Here is a tiny trained network, its code and every weight. The questions are about switching its units off for an input and a class, where a switched-off unit gives its printed mean instead of its output.

import numpy as np


def w(rows, s, z=0):
    codes = np.array(rows[::2]) - 128.0
    scale = np.full(codes.shape[1], s)
    scale[-1] = z or s
    return codes * scale


def norm(h):
    return h / np.sqrt((h * h).mean(-1, keepdims=True) + 1e-5)


def f(y):
    return np.maximum(y, 0)


def log_softmax(a):
    a = a - a.max(-1, keepdims=True)
    return a - np.log(np.exp(a).sum(-1, keepdims=True))


def net(x, mask):
    res = np.array(x, float).reshape(1, 6) / 4 @ E
    u = 0
    for l in range(3):
        y = f(norm(res) @ A[l][:, :-1].T + A[l][:, -1])
        res = res + np.where(mask[u : u + 10], y, B[l][:, -1]) @ B[l][:, :-1]
        u += 10
    return log_softmax(norm(res)[-1] @ U[:, :-1].T + U[:, -1])


A, B = {}, {}
E = w([
[93,132,152,37,186],'x0',
[107,195,150,42,58],'x1',
[138,147,254,120,178],'x2',
[116,35,227,127,76],'x3',
[159,72,80,97,189],'x4',
[33,62,114,90,163],'x5',
],0.0068)
A[0] = w([
[184,119,104,156,129,2],'0.n1',
[135,160,122,129,125,87],'0.n2',
[54,129,121,101,96,62],'0.n3',
[152,89,69,141,128,115],'0.n4',
[103,155,144,115,89,70],'0.n5',
[109,59,115,89,106,108],'0.n6',
[131,35,140,161,134,108],'0.n7',
[124,160,124,175,4,130],'0.n8',
[141,126,145,122,103,119],'0.n9',
[131,124,111,164,160,29],'0.n10',
],0.019,0.0034)
B[0] = w([
[39,147,127,161,184,168],'0.n1',
[146,148,107,129,179,158],'0.n2',
[62,110,141,128,227,195],'0.n3',
[138,230,118,121,112,205],'0.n4',
[43,135,141,150,83,179],'0.n5',
[78,70,100,62,173,202],'0.n6',
[182,21,93,184,88,212],'0.n7',
[230,152,100,7,140,254],'0.n8',
[109,151,133,158,88,161],'0.n9',
[95,158,170,119,202,161],'0.n10',
],0.018,0.0082)
A[1] = w([
[50,139,128,205,129,156],'1.n1',
[194,57,147,193,127,155],'1.n2',
[190,186,73,112,142,28],'1.n3',
[155,190,90,85,34,106],'1.n4',
[39,151,151,228,164,81],'1.n5',
[218,124,105,162,55,4],'1.n6',
[207,176,251,190,105,45],'1.n7',
[170,159,250,207,110,31],'1.n8',
[65,152,191,126,142,74],'1.n9',
[171,177,16,173,181,208],'1.n10',
],0.011,0.0019)
B[1] = w([
[149,128,165,167,159,167],'1.n1',
[180,94,107,135,98,180],'1.n2',
[137,133,130,75,93,219],'1.n3',
[126,155,76,139,94,200],'1.n4',
[151,127,178,181,159,184],'1.n5',
[155,142,154,56,170,160],'1.n6',
[68,149,7,142,115,164],'1.n7',
[52,143,30,133,129,158],'1.n8',
[162,170,132,135,143,173],'1.n9',
[188,190,179,115,151,254],'1.n10',
],0.021,0.0073)
A[2] = w([
[146,101,168,133,102,5],'2.n1',
[229,177,114,215,79,69],'2.n2',
[43,190,209,111,24,110],'2.n3',
[155,133,133,151,140,44],'2.n4',
[91,120,41,182,49,91],'2.n5',
[163,150,21,209,217,222],'2.n6',
[194,207,206,44,24,169],'2.n7',
[211,132,153,187,126,25],'2.n8',
[144,214,57,100,184,225],'2.n9',
[180,1,92,165,67,76],'2.n10',
],0.0099,0.0012)
B[2] = w([
[114,129,132,105,121,132],'2.n1',
[36,93,167,15,170,175],'2.n2',
[140,175,130,233,134,142],'2.n3',
[93,121,128,120,131,139],'2.n4',
[76,85,107,167,44,152],'2.n5',
[143,121,248,141,6,199],'2.n6',
[133,138,140,95,46,237],'2.n7',
[56,117,141,114,161,158],'2.n8',
[138,177,96,124,71,254],'2.n9',
[229,86,161,116,106,177],'2.n10',
],0.017,0.0097)
U = w([
[50,50,128,76,199,124],'0',
[99,128,86,139,149,46],'1',
[111,173,208,170,187,157],'2',
[188,1,139,127,104,164],'3',
[151,118,74,189,159,2],'4',
[169,212,114,50,65,167],'5',
[72,128,63,188,63,111],'6',
],0.015,0.0093)

Each question gives the input, the list of numbers given to net, and the class t.
The units are the neurons (one row each of A and B). Each row of codes is followed by its name. A weight is (code - 128) times the scale printed after its matrix; where a second scale follows, it is the last column's (A, B and U).
mask holds one flag per neuron, layer by layer. A switched-off neuron (its flag False) gives its mean, the last column of its row in B, instead of its output. The means were averaged over made-up inputs and are rounded, as every weight is.
A unit's drop is (log p(t) with every unit on - log p(t) with that unit switched off) / (log p(t) with every unit on - log p(t) with every unit switched off).
The circuit of an input: a set's keep is (log p(t) with only the set's units on - log p(t) with every unit switched off) / (log p(t) with every unit on - log p(t) with every unit switched off). Starting from the 12 units with the biggest drops (on a tie, the unit counted first), units are removed one at a time, each time the one whose removal leaves the highest keep (on an exact tie, the one counted first), for as long as the keep stays at least 0.8.
circuit, biggest first: the units of the circuit, biggest drop first
most important unit: the unit with the biggest drop
k most important neurons: the k neurons with the biggest drops, biggest first
k most important neurons of layer l: the k neurons of layer l with the biggest drops, biggest first
drop of u: that unit's drop, to one decimal
input [-1,3,8,-2,2,-7], class 6: 2 most important neurons : [0.n8; 1.n7]
input [6,0,2,1,0,-5], class 6: 2 most important neurons of layer 0 : [0.n6; 0.n8]
input [-7,-1,1,-5,7,-5], class 2: circuit, biggest first : [0.n1; 0.n8; 1.n5]
input [-6,-8,8,-3,6,-6], class 2: 2 most important neurons : [0.n1; 0.n8]
input [-1,0,8,-5,6,3], class 2: most important neuron of layer 2 : [2.n7]
input [-6,-2,6,4,-4,0], class 3: 4 most important neurons : [0.n7; 0.n4; 1.n2; 1.n10]
input [-3,-4,-3,-8,6,-4], class 2: circuit, biggest first : [0.n8; 0.n1; 1.n5]
input [5,2,4,7,8,3], class 3: 2 most important neurons : [0.n7; 2.n10]
input [0,7,-8,7,-6,4], class 0: 2 most important neurons of layer 0 : [0.n3; 0.n6]
input [-6,-2,5,8,-5,0], class 3: 2 most important neurons : [0.n7; 0.n4]
input [-2,-6,7,-5,8,3], class 2: 2 most important neurons of layer 0 : [0.n8; 0.n10]
input [-4,-2,-1,-3,5,-2], class 2: 2 most important neurons of layer 0 : [0.n1; 0.n8]
input [7,-4,-5,-5,-5,2], class 2: 2 most important neurons of layer 0 : [0.n8; 0.n3]
input [-6,-8,2,-3,2,-7], class 2: most important unit : 0.n1
input [-4,-8,-3,-2,4,-2], class 2: 2 most important neurons of layer 0 : [0.n1; 0.n8]
input [7,8,4,7,4,-7], class 6: drop of 1.n10 : 0.1
input [3,3,7,2,7,-8], class 6: drop of 0.n8 : 0.6
input [0,-7,-1,1,3,-2], class 2: drop of 0.n4 : 0.4
